(in the rows, 128 means zero)
[143  97 126 132 100 110 170 115 167 137 112  94 108 126 126 123 126 110
 135 195 155 131 121 131 141 125 148 201 138 111  85 149 103 131  96] : Q
[128 130 155 130 176 123 142 101  94 141 110 110 134 118 117 163 124 115
 125 142 107 148 112 162 134 114 150 142 135 139 144 136 138 157 167] : X
[143 101 115  81 103 126 114 155 185  95  92 117 138 125 131  51 114 146
 151 139 154 135 103  99 135  72  84 105 134 159 158 120 183 171 139] : R
[142 126 136 137 149 124 140 134 126 133 130  98 110 120 114 132 109 128
 122 135 136 125 137 139 132 139 132 151 143 131 130 129 138 129 133] : F
[139 143 142 147 119 126 151 135 123 102 128 123 128 132 151 141 161 145
 122 136 133 103  96 115 126 122 122 105 118 138  82 106 139 132 105] : E
[122  75 145 112 107  94 154 111 167 130 127 156 120 120 121 252 183  74
  97 161 160  85 110 157 137 139  76 225 130 132  59 139 146  77  84] : R
[126  92 112 144 117 123 161 122 160 143 124 124 110 121 122 107 136  84
  81 157 126 127 130 103 143 119 113 145 135 100  94 144  96 140 108] : M
[117 143 133 147 122 122 132  87 141 122 124 122 133 102 109 142 122  94
 100 126 110 133 157  87 127 138 145 128 166 120 135 154 132 151 143] : G
[113 113 154 125 134 105 144 111 103 141 111  95 115 138 112  97  96 120
 154 164 147  93 101 140 150 136 132 147 150 129 136 133 134  97 129] : Q
[134 109 120  99 121 155 149 101 129 157 135 115  87 153 108  75 130 128
 105 112 152 135  97 137 130 121 125 150 120 124 134 149 151 135 124] : M
[172 113 134 118 117 141 152 154 124 144 162  98 150 139 133 177 113 125
 130 146 125 141 123 109 115 157 131 110 136  83 124 113 128 160 118] : H
[144 100 135 101 117 149 146 163 123 110 144  69 121 139 114 135 107 133
 126 147 130 148 128 118 141 147 133 127 193  74 134 127 114 177 117] : N
[152 116 136  81 117 151 139 128 138 144 118 119 115 145 122 103 141 137
 124 115 158 113 108 103 134 120 130 122 134 120 147 125 169 136 130] : E
[126 122 122 159 124 132 154 127 116 122 150 128 115 130 138 133 132 136
 109 134 134 124 111 121 153 133 121 118 124 133  91 104 122 135 106] : M
[155 103  96 140 102 128 153 125 173 132 121 138 113 126 118 123 130  85
  95 195 129 108 140 102 119 126 101 139 143  96 114 148 105 138 108] : D
[145 140 135 135 120 106 120  91 132 141 140 117 118 119 101 138 121 111
 114 124 105 135 171  95 116 133 145 139 149 111 134 162 119 133 127] : F
[173 111 144 110 129 159 151 149 122 127 154 105 141 142 130 158 110 124
 167 157 117 152 137 123 120 146 109 104 153  77 120 114 125 131 123] : R
[150 114 108 104 105 169 137 140 146 153 122 140 112 141 112  82 123 127
 124 141 151  95 105 100 137 123 122 107 130 141 162 147 161 120 156] : D
[156  40 149  73 166  76 130 100 142 159  86  91  77 151 107 117 133  82
 103 245 140  93 110 116  68 120 154 161  98 147  64 165  67 207 129] : M
[169  58 164  16 103 160 102 147 151 186 108 106 140 127  87  99  96  96
 135 115 167 135 134  87 138  97 141 120 160 107 142 151 119 124 109] : F
[132 115 103 132  94 111 169 120 156 119 130 128 133 125 131 124 148  93
  95 173 124  90 147  80 158  94 124 159 170  73 118 152 110 123 110] : E
[160 121 143 147 106 130 157 132 124 122 151 125 139 133 136 129 127 142
 141 163 135 121 105 124 133 114 116 116 130 132  97 105 133 123  99] : F
[178 117 117 141 118 173 160 172 130 146 150 149 136 132 154 179 120 123
 135 170  99 138 137 147 115 136 121 112 157  99 104  88 107 140  99] : D
[133 138 133 176 116 158 142 121 122 125 130 132 119 124 141 131 136 138
 134 134 133 112 116 138 144 126 111 111 121 129  86 111 116 134 112] : R
[163 127 136 137 129 155 152 150 139 136 160 108 145 150 134 160 120 129
 132 137 130 147 109 119 105 154 115 103 129  93 130 115 128 144 108] : H
[131 112 142 143 140 121 135 100 164 186 133 145 116 117  94 101 113  94
 100 107  97 142 158  78 122 128 144 114 166  97 174 150  72 140 136] : A
[127 129 124 142  97 118 152 126 131 113 150 142 137 117 145 129 138 141
 123 157 137 108 112 127 141 132 135 122 133 153  94 100 147 152 115] : G
[129 113 123 125 111 147 144 117 176 134 115 132 121 132 114 107 139  91
  97 174 125 117 123  74 136 105 108 114 137 115 123 160 112 131 122] : X
[140 137 144 137 135 207 177 194 131 110 139 104 169 121 140 105 111 118
 117 148  78 127  97 105 132  70 127  74 186 113 119 136 112 124 140] : X
[187 128 129 107 129 174 162 155 128 123 135 116 147 139 148 161 126 126
 137 148 124 122 143 104 103 138 137  93 151  89 132 102 135 131 112] : E
[128 117 123 148 103 153 152 129 164 119 117 143 103 131 118 110 135 105
  97 161 136 110 146 106 133 125 117 156 142  91 106 152 100 126 129] : R
[131 121 131 178 121 123 155 154 159 119 109  96 115 100 114 105 117 119
  96 142 127  88 120 124 121 129 129 131 140 150 134 136 115 136 131] : F
[116 108 116 103 111 154 129 137 140 138 123 135 100 146 108  87 122 131
 117 106 148 115 122 107 131 120 136 136 138 147 141 145 146 122 128] : M
[103 123 132 189 147  82 115  94 118 113 116 141 124 112  84 123 122  98
  69 148 108 119 194  75 124 137 148 138 151 102 118 157  85 152 155] : N
[121 137 148 153 137 113 125 103 135 147 122 141 136 129 102 130 120  97
  99 118 120 133 144  94 104 143 138 121 142 107 137 151 115 140 132] : H
[154 113 119 122  90 142 142 118 173 127 126 125 126 124 121 118 140  96
 102 152 129 124 141  91 123 105 108 141 136  97 104 162 114 128 104] : F
[145 118  99 149 101 132 151 113 167 124 113 141 117 123 117 115 133  86
  89 183 131 120 137 103 125 120 111 138 136  95 115 155  98 135 114] : D
[126 112 139 157 163 119 152 107 119 146 104 101 103 124 118 128 107 123
 135 131 125 132 109 137 117 125 124 150 137 139 123 124 138 137 138] : A
[171 107 135 109 136 149 172 156 132 130 165  87 133 142 135 157 111 132
 149 146 122 143 104 111 110 145 111 109 141  98 119 116 126 114 113] : A
[131 120 130  78 103 157 117 109 137 132 140 146 124 149 110  98 119 134
 114 124 153 125 127  86 140 120 129 120 139 119 165 132 165 138 146] : G
[138 131 123  88 114 151 137 118 136 129 110 136 116 141 123  80 151 132
 110 108 155  86 109 110 129 114 134 118 126 128 163 147 168 132 149] : E
[147 117 189  76 124 154 137  96 161 130 107 149 151 158 122 114 130 120
 162 141 154 221  73 122 136  84 120 128 140 109 140 128 121 104 101] : R
[136 104 114  90 120 157 128 133 146 137 111 122 112 134 116 103 118 129
 124  98 155 116 117 106 124 112 113 136 119 132 149 142 160 118 142] : A
[130 116 146 160 128 134 155 108 119 131 120 100  98 126 137 154 131 131
 121 125 141 140  87 121 145 148  90 126 115 118  79  99 137 145 108] : A
[113 114 150 136 144 114 137 104 130 131 104 115 129 124 113 161 100 110
 138 150 131 129 121 122 123 133 126 150 166 153 149 114 171 130 133] : G
[123 136 124 133  93 141 173 115 157  93  90 120  76 142 126 127 145  87
  75 204 130 135 105  84 142 158 115 159 148  76  93 168 119 137 141] : D
[116 164 130 160 138 107  92 130 108  95 103  63  84 130 140 199 103 162
 129 137  94  97 130 102 117 145 119 133 125 182 118 116 152 146 132] : R
[160 105 139 116 123 147 164 153 134 134 168  98 157 127 126 161 109 111
 145 163 107 131 131 109 111 139 123 111 172 100 118 120 141 134 123] : G
[201  92 100  68 181 142 187 203 156 174 220  75 157 105  97 115 117  92
 135 159 129 128 178 100 115 164 124 112 153  89  85 174 163  93 160] : X
[139 152 136 153 117 135 131  91 135 124 110 123 134 119 108 139 100  96
 113 134 114 136 166  81 118 124 142 125 162 110 144 155 111  92 110] : F
[125 129 115 137 173  99 112 125 144 147 110  81 114 110 105 117 109 121
 128 115 124 142 134 129 114 132  97 120 104 172 135 135 183 128 140] : X
[121 130  96 156  93  65 128 102 176  95 103 157 132 111 145 135 132  98
 133 202 130 198 204  66 141 160 144 143 107  93  74 123 102 157 117] : G
[132  92 108 108 105 168 145 142 148 151 131 145 115 146 122  85 138 125
 135 117 145 119 115 118 133 112 129 125 122 132 131 146 137 130 133] : M
[156 133 136 141 104 136 152 132 131 124 148 115 130 118 137 121 129 141
 126 138 152 141 113 122 150 127 123 120 121 127  76 110 130 119  91] : F
[131 118 117 161 132 140 129 148 136 122 120 127  98 118 145 134 112 135
 107 136 128  68 132 104 104 131  87 103 139 161  63  87 132 142  81] : A
[155 128 126  81 115 181 150 131 146 126 114 133 123 146 124  75 142 136
 133 122 172 102 114  82 134 109 143 109 146 124 142 145 172 125 140] : E
[166 105 141 102 137 157 144 151 143 134 161 107 151 131 135 162 110 117
 148 154 120 164 138 115 120 143 123 100 162  93 126 102 122 161 115] : G
[129 105 140 182 136 238 142 122  72 130 131 109 105 128 137 224 188 134
 115 100 152  45  91 165 163 157 132 117 117 125  79 145 112 198 171] : N
[124 112 119 167 115  87 156 104 183 102  97 137 133 104 130 113 128  84
  84 212 127 127 141  78 124 130 121 130 125 122 110 126 106 165 131] : G
[179  96 120  91 140 153 120 139 101 142 171  87 139 131 133 145 110 128
 170 148 129  97 161 148 129 119 120 119 158  86 101 129 109 174 110] : Q
[127 140 141 135 114 149 131 127 137 120 132 132 128 128 129 127 146 137
 122 126 128 134 102 113 136 121 118  87 119 148 109 124 133 147 116] : X
[129 137 142 146 138 122 137  91 151 140 137 131 117 116 100  90 118  99
  99 128 128 138 163  91 145 137 123 142 163  87 133 154 117 125 134] : Q
[146 131 144 137 116 109 125 109 146 139 137 121 122 118  95 135 121 110
 108 125 108 129 164  77 111 140 139 129 149 119 136 158 128 125 133] : F
[130 126 158 136 158 137 139 115 110 142 116  97 118 131 100 136 100 132
 113 141 128 136 105 124 130 116 135 130 144 149 146 120 148 134 137] : X
[149 115 138  80 115 188 113 120 131 127 106 127 107 158 101 114 110 133
 134 115 157 108 128 122  99 124 123 131 132 121 173 147 149 120 141] : R
[137 128 142 143 118 114 140  96 112 149 157 118 137 148 127 144 131 133
 126 144 167 104  74 136 136 139 123 113 109 132 107 115 120 127  79] : H
[127 131 143 164 109 144 149 137 127 121 131 138 119 133 138 129 128 143
 149 142 137 123 111 134 143 137 108 117 134 133  91  99 134 114 107] : R
[159 113 122 127 114 135 142 121 171 150 125 114 123 121 121 109 126 103
  79 149 130 149 133 103 138  93 112 161 112  99 114 145 110 118 111] : F
[166 109 126 139 122 139 164 169 130 112 171 138 111 141 118 170 119 121
 118 184 113 126 154 132 111 181 111 121 183  65 125 100 102 167 117] : D
[129  77 126 117 160  95 137 147 142 119  92  51 128 111 103 152  88  68
  95 151 129 138 132 128 103 130 106 150 134 108 116 139  93 112  94] : M
[147 115  89 186 102 184 168 132 179 122 123 146 121 131 108  63 130  92
 104 174 149 120 134  98 127  99 103 123 136  80 109 166  81 120 114] : D
[156 121 146 135 106 139 137 137 128 121 143 118 137 123 136 149 129 141
 137 133 145 127 108 126 141 119 111 111 130 138  90 101 135 130  88] : F
[135 132 163 150 113 135 125  95 130 133 129 116 123 147 129 169 136 129
  99 131 150 142  80  86 136 141 100 106 110 116 101 107 133 163  96] : H
[137 114 122  91 110 165 114 133 142 143 115 128 106 152 121 115 118 142
 159 128 144 122 133 116 138 113 131 142 138 132 153 142 148 128 142] : R
[172 119 128 110 102 127 155 122 167 114 148 118 138 128 129 112 123 111
  87 172 140 158 126  94 141 104 101 135 134  79 118 125 109 128  89] : F
---
[101 131 119 128 127 156 160 136 125 164 113 144 115 101 121 119  92 145
 125 133 169 152 154 139 144 137 175 122 151 146 137 124 115 109 145] : U
[180 106  81 152 154  66 139 126 133  62 109 189 179 116 128  88 126  83
 123 165  93 169  58 112 103 129 132 116  78 131 211 109 145 148 158] : Y
[138 134 147 105 133 190 126 163 113 144 143 106 101 109 162 128 116 129
 128 125 109 143 145 156 180 179 135 126 174 131 110 121 135 103 128] : U
[125 136 224 113 152 147 157 156 117  66 102   4 132 164  54  98 119 138
 121  98 106 127 158 129  74 155  99 157 179 137 127 198 153 140  70] : Z
[122 125  82 119 143 177 126 160 166 202 160 192 112 103 202 129 122  80
 164 195 173 151 158  86 175 138  94  62 123 126  96 123 131 117 162] : B
[132 147  97 113 125 149 144 130 101 155 137 142 109 101 141 126  82 145
 118 130 124 125 122 159 162 156 195 117 133 126 137  83 111 112 157] : U
[113 109  78 113 113 154 143 122 121 152 137 142 104 118 109 131 114 167
 103 138 111  98 138 109 154 120 172  96 122 117 128 162  92 149 126] : W
[136 157 187 182 148  45 136 114 135  90 105  91 153 142 107 108 127  86
 188 123 108  84 127 122  34  90  57 174 107  94 135 152 163 143 115] : B
[149 112 137 137 152  89 142 145 158 111 105 167 147 122 133  92 118  92
 126 158 170 183 133 119  89 122 132 113 103 174 165 125 123 124 136] : J
[112 138  69  70 103 179 155 122  83 192 153 111  90  95  94 168  87 185
  85 123 127  85 158 120 154 135 206  93 151  96 115 115  97 112 153] : V
[118 124 121 128 126 118 163 118 115 115 116  96 127 140  74 120 112 156
 112 122 102  98 137 110 115 110 150 116 138 113 138 172  90 156 105] : W
[139 189 114 111 189 151 150 122  80 146 167 131 127 140 131 143 106  99
 118 103 118 152 192  99 151 147 186  97  94  86 153 118  85  84 158] : C
[103 118 179 101 135 211 148 174 159 183 128  81  93 109 103 134 127 168
 134 117 166 158 211 113 126 151  92 126 197 150  96 182 133  83  99] : V
[133 157 166 180 182  94 101 121  99  69 153 143 148 127 138 150 186  92
 152  55  89 114 171 108 109  94 149 128  68  74 134 170 113 118 135] : W
[129 115 155 137 138 137 140 160 168 118 119  96 107 159 118  86 116 107
 138 148 126 123 124 120  86 155  84 131 136 152 115 164 152 132 106] : Z
[144 156 169 150 123 111 111 106  92 102 140 104 104 140 130 143 135 119
 156  85  90  69 112 142  80 137 123 153 101  92  99 140 149 138 111] : Z
[157 126 200 146 120 125  74 126  99  80 121  92 153 130 132 150 168 118
 136 104  64 105 119 134 128 120 105 146 134 104 128 154 170 139 107] : S
[104 119  50 133 119 134 128  99  94 158 150 196 124  98 115 159 130 154
 104 130 140  99 128 105 124  86 173  93  89  95 124 118 117 124 160] : V
[187 139  99 149 141  49 138  75  63  36 108 140 182 123  87 120 127 122
 120 120  46 101  51 136  90 101 154 152  76  81 211 117 134 170 136] : Y
[139 136 142 173 143  87 105 111 125  95 140 143 120 151 144 128 145  96
 156 111 105  80  94 130  76 128  93 137  80 105 101 134 151 150 124] : Z
[133 117  26 126 140 109 174 131 144 182 142 181 130 112 153 107  79  92
 122 218 131  99 136  68 136 138 136  53  96 108 142 124 106 143 177] : B
[145 127 150 200 162  93 133 132 136  78 112 162 154 134 144 103 144  69
 158 123 112 142 114 128  93 127  97 150 104 118 148 130 149 122 138] : U
[ 87 133 130 151 123 121 107 130 176 183 130 182 105 107 134 125 127 158
 164 109 186 142 127 150 122  79 125 118 101 158 101 119 105 123 121] : W
[144 104 161 155  89  82  96 117 142 111  97 115 136 126 113 120 120 137
 130 140  83  77  74 147  87 113  88 151 126 141 129 133 164 157 107] : S
[151 181 202 128 150 134  80 133 105 140 164 110 113 100 192 157 150 112
 200  92 110 127 152 162 135 129 103 148 121  91  94 112 165 101 121] : B
[138 141 202 136 125 128 125 154 150 121 123  82 104 148 133 114 115 121
 166 114 130 119 119 147  83 160  84 153 136 148  91 137 155 128  89] : Z
[161 111 147 144 153 108 129 147 140  86 121 151 145 138 135  98 153  72
 126 151 125 140 159  91  82 127  85 114 113 147 142 177 134 122 122] : J
[158 131 189 152 129 137 113 153 163 145 134 157  96 124 184 122 146  72
 181 135 150 123 189 104  86 149  53 136 129 152  83 177 129  99 112] : J
[118 173 222 136 147 169  69 139 124 160 144 139 134 103 166 168 167 123
 183  80 172 173 186 140 159 100 129 117 138 137  98 132 136  89 121] : S
[117 100 144 149 109  59 122 118 144  93  73 129 172 124  67 103 105 146
 106 145 135 131  75 142  89  81 148 127 118 169 176 109 154 158 125] : S
[153 106 162  96  77 153  93 133 105 132 114  84 127 111 114 140 115 174
 102 136  77 118  94 155 161 147 154 130 163 138 136 120 161 145 106] : S
[ 73  85  51  95  74 166 107 121 148 194 131 186 102  96 122 132 108 219
  98 162 178 141  94 152 191  80 175  96 128 160 108 121 110 160 122] : W
[130 166 164 135 150  99 132 102  65  74 133  93 137 144  91 143 112 143
 126  76 108 112 107 153  95 120 204 144  85  90 155 106 135 144 122] : Z
[149 135  92 157 159  14 147  93  94  54 104 202 197 118  97 105 116  92
 106 136 157 154  99 121  74  60 211 101  42 137 206  84 105 148 161] : J
[153 146  90  93 106 134 128 124 109 181 163 139  93  99 188 151  78 132
 154 173 109  84 117 137 168 156 147 100 125 100  99  82 129 136 149] : B
[160 147 127  90 112 201  89 135 113 171 163 159  96  87 202 155 138 140
 167 132 114 141 125 145 180 153  97 131 149 116  96 135 137 115 125] : Y
[164 129 144  66 133 229 104 159 110 142 151 109 108 101 160 143 147 156
 130 137 103 175 144 139 204 174 104 123 183 130 127 159 148 106 109] : Y
[132 167 168 116 101 158 119 110  82 171 153  72  76 109 116 181 122 178
 148  71  89  47 172 143  97 136 127 170 149  70  77 150 127 101 115] : V
[146 139 233 175 148 108 122 145 157  96 107  87 130 164 123 112 138  84
 174 102 107 143 147 122  62 144   9 189 139 135 111 167 165 102  74] : C
[112 174 155  85 122 213 103 101  37 138 158  73 111 124  95 178 148 166
 105  69  89 100 196 133 178 119 132 146 163  71  91 172 129  97 101] : C
[ 82 126 211 167 147 139 137 136 155 103 101  82 126 141  71 112 160 140
 158  81 136 125 183 111  68  81  59 159 161 132 110 240 122 134  66] : W
[ 78 180 181 126 155 149 114 100  70 110 135  83 130 133  76 159 156 159
 135  54 155 107 177 141 104  82 153 141 125  94 101 173 134 123 110] : Z
[137 117 107 111 133 102 202 120 133 117  78  73 141 141  50  93  68 157
 104 170 105  94 123  96  64 148  93 142 161 131 173 191 110 164 119] : Y
[122  88  48 166 134 164 139 170 184 185 137 247 124 113 234  99 112  30
 153 206 169 186  83 100 168 161 110  65 103 155 126  83 109 127 176] : U
[118 115 146 175  97  97  92 122 174 151 106 178 129 118 148 123 123 111
 165 151 151 105  99 131  94  90  92 132 105 155 113 123 148 140 136] : S
[136 152 167 121 144 150 129 114  89  84 114  94 146 119  97 129 153 131
 145 101  99 123 154 123 105 113  90 160 158 108 142 198 139 126 106] : Y
[ 82 139 160 109  91 213  88 119  94 162 150 112  73 118 131 165 154 163
 142  91 146  88 154 149 155 119 118 139 159 118  54 169 152 118  95] : Z
[151 160 189  92 145 164 126 134  67 112 145  31 128 120 125 152 136 139
 142 111  68 105 177 132 153 150 121 142 166  71 124 165 155 126 103] : B
[146 140  77 146 127  93  97  88 105 122 139 247 139  78 161 140 138 125
 155 121 139 150  72 150 133  85 171 124  63 122 168  84 135 129 167] : Y
[ 93 117 130 183 153 120 129 123 157 104 119 164 140 139 100 112 168 107
 149 116 145 119 166  87 100  71  84 115 109 128 118 203 110 136 115] : W
[123 150 188 121 132 152 123 141 130 167 116  94 130 119 114 143 107 143
 141 116 145 136 169 123 125 134 152 116 143 139 131 141 119 116 128] : S
[149 168 228 112 178 205 107 160 107 137 165  69  97 141 155 157 144 119
 152  74  92 152 216 126 149 180  63 150 158 105  89 175 137  69  78] : C
[134 133 140 112 142 137 117 129  97 107 130 121 144 127 109 123 121 138
 101 110 109 182 114 148 148 128 144 132 118 132 158 104 141 110 109] : C
[181 129 112 100 133 130 124 121  96 101 123 122 147 108 128 119 126 146
 117 141  70 151  79 144 138 150 139 141 122 111 182 127 145 142 132] : Y
[149 138 123 108 116 108 118 104  80 103 130 153 140 107 127 134 129 132
 114 126 133 126 130 140 120  97 168 117 112 132 136 122 116 139 126] : J
[125 139 171 141 131 141 105 126 122 141 124 122 128 126 130 155 134 124
 143 120 127 103 163 110 129 121 131 120 129 119 121 157 129 128 130] : S
[145 119 159 113 106 125 122 132 122 118 114 123 119 118 132 118 123 126
 128 141 135 124 141 135  98 125 114 144 139 151 119 155 135 130 108] : J
[144 109 157 168 166 107 134 145 153  77 119 113 142 154 107 107 163 108
 138 119  87 126 138  99  99 121  83 128 113 118 142 192 124 146 100] : W
[135  91 117 160 108  45 147 133 181 115  67 145 176 139  89  81  74 116
 117 192 144 141  55 117  74 109 129 111 106 178 180  94 139 170 140] : S
[122 119  46 148 179 120 138 111 113 114 143 221 166 137 124 120 130  81
  94 151 143 185 121  86 162 104 153  66  72 114 174 101 111 118 165] : C
[123 111 123 123 116 135 127 146 153 128 124 138 116 118 125 103 124 142
 132 132 127 153 111 141 141 117 148 115 131 158 134 131 112 135 114] : W
[131 124 125 162 160 117 120 156 180 149 142 180 118 115 156 115 138  92
 164 132 161 159 131 120  95 122  94 110  99 147 119 103 132  94 147] : V
[175 106  92 115 118 134 103 152 134 123 156 162 125 107 205 119 116  93
 146 194  86 134  75 135 175 152 111 102 107 117 130  81 170 146 141] : B
[153 117 115 109  58 119  76 110 102 150 132 138 118 104 144 152 100 169
 112 145  81  76  53 164 150 128 165 121 117 126 118  77 151 160 136] : S
